Below is a small trained network, with its code and all its weights. Each question gives an input and a class and asks what happens when units are switched off, that is, made to give their printed mean instead of their output.

import numpy as np


def w(rows, s, z=0):
    codes = np.array(rows[::2]) - 128.0
    scale = np.full(codes.shape[1], s)
    scale[-1] = z or s
    return codes * scale


def f(y):
    return np.maximum(y, 0)


def log_softmax(a):
    a = a - a.max(-1, keepdims=True)
    return a - np.log(np.exp(a).sum(-1, keepdims=True))


def net(x, mask):
    res = np.array(x, float).reshape(1, 6) / 4 @ E
    y = f(res @ A[0][:, :-1].T + A[0][:, -1])
    res = res + np.where(mask, y, B[0][:, -1]) @ B[0][:, :-1]
    return log_softmax(res[-1] @ U[:, :-1].T + U[:, -1])


A, B = {}, {}
E = w([
[104,78,232,54],'x0',
[101,25,112,180],'x1',
[2,164,86,98],'x2',
[128,131,127,130],'x3',
[156,91,54,42],'x4',
[129,128,128,127],'x5',
],0.0042)
A[0] = w([
[2,154,94,94,27],'n0',
[105,154,181,192,37],'n1',
[75,140,112,123,68],'n2',
[125,27,106,149,86],'n3',
[131,198,181,55,130],'n4',
[121,144,161,163,79],'n5',
[189,220,117,80,109],'n6',
[145,189,160,92,87],'n7',
[164,87,53,17,29],'n8',
[117,95,183,81,41],'n9',
[250,94,160,152,2],'n10',
[238,116,152,152,46],'n11',
[110,146,169,173,210],'n12',
[50,148,110,110,40],'n13',
[122,112,164,100,55],'n14',
[144,176,132,113,78],'n15',
[93,102,177,79,71],'n16',
[94,143,100,125,93],'n17',
[148,159,70,188,31],'n18',
[132,56,139,172,143],'n19',
[76,74,123,155,125],'n20',
[201,115,149,146,30],'n21',
[113,90,181,78,49],'n22',
[143,178,125,109,92],'n23',
[135,158,77,166,57],'n24',
[153,151,36,176,63],'n25',
[141,117,102,92,195],'n26',
[114,85,119,148,76],'n27',
[103,155,185,197,30],'n28',
[160,88,69,80,50],'n29',
[139,156,81,168,53],'n30',
[41,146,105,115,38],'n31',
[142,120,108,104,168],'n32',
[103,61,122,157,62],'n33',
[107,112,176,109,95],'n34',
[113,138,183,152,109],'n35',
[90,89,109,149,106],'n36',
[121,106,172,94,44],'n37',
[102,89,198,77,48],'n38',
[119,136,140,154,99],'n39',
[123,121,103,147,78],'n40',
[105,155,179,193,39],'n41',
[142,153,81,172,45],'n42',
[154,121,131,132,81],'n43',
],0.0087,0.004)
B[0] = w([
[79,14,205,141,189],'n0',
[79,183,160,68,157],'n1',
[103,89,165,128,146],'n2',
[76,189,113,204,178],'n3',
[110,162,80,217,213],'n4',
[90,163,158,109,146],'n5',
[85,151,110,234,188],'n6',
[102,161,132,201,162],'n7',
[41,245,216,43,176],'n8',
[197,136,179,132,153],'n9',
[67,5,202,126,174],'n10',
[69,47,210,134,179],'n11',
[136,162,75,36,253],'n12',
[93,58,170,132,155],'n13',
[173,134,158,130,137],'n14',
[115,133,146,179,139],'n15',
[196,139,170,129,165],'n16',
[125,112,169,137,148],'n17',
[211,146,184,129,156],'n18',
[100,172,99,192,203],'n19',
[114,157,108,194,181],'n20',
[101,49,169,121,147],'n21',
[194,137,193,134,158],'n22',
[99,143,146,183,145],'n23',
[182,140,182,136,151],'n24',
[198,165,220,124,183],'n25',
[149,136,54,65,206],'n26',
[112,145,115,169,139],'n27',
[80,186,156,59,159],'n28',
[65,203,182,79,152],'n29',
[187,137,171,132,149],'n30',
[92,55,186,127,160],'n31',
[130,144,103,89,177],'n32',
[100,158,111,196,150],'n33',
[174,139,155,133,161],'n34',
[98,171,148,96,172],'n35',
[118,152,124,177,158],'n36',
[185,134,163,130,141],'n37',
[210,136,198,136,170],'n38',
[107,154,154,124,138],'n39',
[147,136,124,141,133],'n40',
[75,189,163,71,157],'n41',
[194,137,164,130,147],'n42',
[112,109,145,128,130],'n43',
],0.031,0.0033)
U = w([
[110,3,176,136,96],'0',
[161,125,118,135,249],'1',
[254,138,173,143,75],'2',
[146,119,105,130,231],'3',
[103,171,130,68,38],'4',
[129,141,94,230,42],'5',
[211,33,4,84,83],'6',
],0.0069,0.011)

Each question gives the input, the list of numbers given to net, and the class t.
The units are the neurons (one row each of A and B). Each row of codes is followed by its name. A weight is (code - 128) times the scale printed after its matrix; where a second scale follows, it is the last column's (A, B and U).
mask holds one flag per neuron, in row order. A switched-off neuron (its flag False) gives its mean, the last column of its row in B, instead of its output. The means were averaged over made-up inputs and are rounded, as every weight is.
A unit's drop is (log p(t) with every unit on - log p(t) with that unit switched off) / (log p(t) with every unit on - log p(t) with every unit switched off).
The circuit of an input: a set's keep is (log p(t) with only the set's units on - log p(t) with every unit switched off) / (log p(t) with every unit on - log p(t) with every unit switched off). Starting from the 12 units with the biggest drops (on a tie, the unit counted first), units are removed one at a time, each time the one whose removal leaves the highest keep (on an exact tie, the one counted first), for as long as the keep stays at least 0.8.
circuit, biggest first: the units of the circuit, biggest drop first
most important unit: the unit with the biggest drop
top k neurons: the k neurons with the biggest drops, biggest first
drop of u: that unit's drop, to one decimal
input [-3,-8,1,-6,-3,-7], class 5: circuit, biggest first	n6, n4
input [-8,-4,-4,-2,4,3], class 2: circuit, biggest first	n25, n18
input [5,-7,-2,1,-5,1], class 5: most important unit	n4
input [5,5,6,-4,-8,-7], class 4: circuit, biggest first	n12, n28
input [2,4,-1,-5,6,4], class 4: circuit, biggest first	n8, n29
input [7,7,8,0,2,6], class 0: top 2 neurons	n0, n31
input [-5,6,7,1,2,-3], class 0: top 2 neurons	n0, n31
input [-8,1,6,-3,-6,6], class 2: top 2 neurons	n25, n18
input [-2,-4,-5,1,-2,2], class 0: circuit, biggest first	n11, n10
input [-7,2,3,1,8,-4], class 4: top 2 neurons	n8, n29
input [8,8,7,5,-6,-7], class 2: circuit, biggest first	n38, n16
input [7,7,2,-3,-5,1], class 2: circuit, biggest first	n38, n16
input [-1,-8,3,-3,0,-1], class 5: top 2 neurons	n6, n4
input [6,7,-6,4,4,-5], class 5: top 2 neurons	n3, n19
input [-2,0,-8,-5,3,8], class 0: top 2 neurons	n10, n11
input [7,-5,-3,-2,-4,-4], class 2: most important unit	n38
input [-2,-8,3,-7,-3,0], class 5: top 2 neurons	n6, n4
input [2,-1,-5,-4,6,-2], class 4: drop of n8	0.9
input [4,-2,8,-2,6,3], class 0: drop of n0	0.5
input [4,7,-8,1,2,-1], class 0: most important unit	n10
input [3,-1,8,-6,5,0], class 0: drop of n0	0.3
